Below are the code and all the weights of a small trained network. Each question names an input and a class and asks about switching units off, where a switched-off unit gives its printed mean instead of its output.

import numpy as np


def w(rows, s, z=0):
    codes = np.array(rows[::2]) - 128.0
    scale = np.full(codes.shape[1], s)
    scale[-1] = z or s
    return codes * scale


def norm(h):
    return h / np.sqrt((h * h).mean(-1, keepdims=True) + 1e-5)


def f(y):
    return y / 2 * (1 + np.tanh(0.7978845608 * (y + 0.044715 * y**3)))


def log_softmax(a):
    a = a - a.max(-1, keepdims=True)
    return a - np.log(np.exp(a).sum(-1, keepdims=True))


def net(x, mask):
    res = np.array(x, float).reshape(1, 7) / 4 @ E
    u = 0
    for l in range(2):
        y = f(norm(res) @ A[l][:, :-1].T + A[l][:, -1])
        res = res + np.where(mask[u : u + 9], y, B[l][:, -1]) @ B[l][:, :-1]
        u += 9
    return log_softmax(norm(res)[-1] @ U[:, :-1].T + U[:, -1])


A, B = {}, {}
E = w([
[127,128,131,126,128,129,123],'x0',
[129,126,128,130,129,128,130],'x1',
[119,251,90,98,36,55,92],'x2',
[134,125,130,127,125,127,129],'x3',
[123,130,128,130,128,129,127],'x4',
[73,164,243,16,150,134,158],'x5',
[179,118,87,69,223,30,127],'x6',
],0.002)
A[0] = w([
[122,244,70,112,39,50,156,11],'0.n1',
[151,112,71,60,207,62,113,78],'0.n2',
[201,86,30,237,100,109,43,14],'0.n3',
[131,130,142,133,128,122,114,126],'0.n4',
[68,137,139,166,67,209,107,18],'0.n5',
[145,16,145,166,212,195,252,68],'0.n6',
[121,237,74,111,44,55,146,16],'0.n7',
[60,137,152,177,54,218,92,47],'0.n8',
[146,112,55,51,226,50,107,30],'0.n9',
],0.0031,0.0012)
B[0] = w([
[139,87,147,120,160,157,51,226],'0.n1',
[154,134,170,177,116,101,154,179],'0.n2',
[66,156,97,70,153,143,192,232],'0.n3',
[131,128,126,123,127,132,132,128],'0.n4',
[173,120,148,149,119,78,150,162],'0.n5',
[126,122,138,114,125,125,4,254],'0.n6',
[136,85,147,120,156,154,58,217],'0.n7',
[182,122,145,149,121,69,155,197],'0.n8',
[171,139,196,197,105,95,165,188],'0.n9',
],0.0043,0.0016)
A[1] = w([
[112,218,89,82,64,67,43,98],'1.n1',
[136,8,170,153,221,208,158,107],'1.n2',
[91,163,253,10,151,122,164,94],'1.n3',
[204,121,59,175,155,60,108,250],'1.n4',
[117,47,160,141,191,198,124,124],'1.n5',
[96,131,161,194,10,238,141,82],'1.n6',
[147,125,3,200,124,139,122,97],'1.n7',
[85,154,235,10,144,139,163,119],'1.n8',
[77,131,174,178,11,237,139,55],'1.n9',
],0.0028,0.0011)
B[1] = w([
[140,10,164,149,202,185,88,177],'1.n1',
[128,206,121,97,62,98,78,185],'1.n2',
[117,112,25,195,93,172,176,249],'1.n3',
[85,150,204,116,64,176,181,196],'1.n4',
[135,186,104,92,77,100,62,170],'1.n5',
[184,144,169,113,235,25,163,172],'1.n6',
[61,148,128,57,120,185,195,160],'1.n7',
[102,118,2,170,106,174,170,236],'1.n8',
[179,124,125,82,223,32,147,169],'1.n9',
],0.0034,0.0019)
U = w([
[124,111,141,111,129,156,11,225],'0',
[76,138,44,120,117,175,202,147],'1',
[181,139,205,156,135,53,174,2],'2',
],0.011,0.001)

Each question gives the input, the list of numbers given to net, and the class t.
The units are the neurons (one row each of A and B). Each row of codes is followed by its name. A weight is (code - 128) times the scale printed after its matrix; where a second scale follows, it is the last column's (A, B and U).
mask holds one flag per neuron, layer by layer. A switched-off neuron (its flag False) gives its mean, the last column of its row in B, instead of its output. The means were averaged over made-up inputs and are rounded, as every weight is.
A unit's drop is (log p(t) with every unit on - log p(t) with that unit switched off) / (log p(t) with every unit on - log p(t) with every unit switched off).
The circuit of an input: a set's keep is (log p(t) with only the set's units on - log p(t) with every unit switched off) / (log p(t) with every unit on - log p(t) with every unit switched off). Starting from the 12 units with the biggest drops (on a tie, the unit counted first), units are removed one at a time, each time the one whose removal leaves the highest keep (on an exact tie, the one counted first), for as long as the keep stays at least 0.8.
units of the circuit, in order: the units of the circuit, biggest drop first
top k neurons: the k neurons with the biggest drops, biggest first
top k neurons in layer l: the k neurons of layer l with the biggest drops, biggest first
drop of u: that unit's drop, to one decimal
input [-7,6,-4,-1,2,-5,-6], class 2: units of the circuit, in order : (1.n6, 1.n8, 1.n9)
input [0,-1,-7,-8,-6,0,-8], class 2: top 2 neurons : (1.n6, 0.n1)
input [0,-1,6,6,-8,4,4], class 0: top neuron in layer 0 : (0.n3)
input [3,3,6,0,5,8,7], class 1: top 3 neurons : (0.n6, 1.n8, 1.n3)
input [-5,-8,-3,-7,-5,7,6], class 1: units of the circuit, in order : (1.n8, 1.n3)
input [4,-2,5,-2,-1,8,8], class 1: top 3 neurons : (1.n8, 1.n3, 0.n6)
input [-7,-4,-3,8,-3,4,1], class 1: top 2 neurons in layer 0 : (0.n1, 0.n7)
input [-8,-5,6,1,2,-4,-7], class 2: units of the circuit, in order : (1.n6, 1.n9)
input [2,1,0,-2,3,6,-5], class 1: top 2 neurons in layer 1 : (1.n8, 1.n3)
input [-4,-8,5,8,7,-5,-7], class 2: top 2 neurons : (1.n6, 0.n6)
input [7,-3,-1,-8,-7,-4,7], class 2: top 2 neurons in layer 0 : (0.n9, 0.n2)
input [0,3,1,-6,6,2,-1], class 1: drop of 0.n6 : 2.9
input [0,7,0,-6,1,-2,5], class 2: drop of 0.n9 : 0.4
input [-2,8,-1,0,-8,8,-3], class 1: drop of 0.n6 : 0.0
input [-1,3,-4,2,2,-5,-8], class 2: top neuron : (1.n6)
input [-6,-4,-1,-3,-2,6,5], class 1: drop of 1.n3 : 0.2
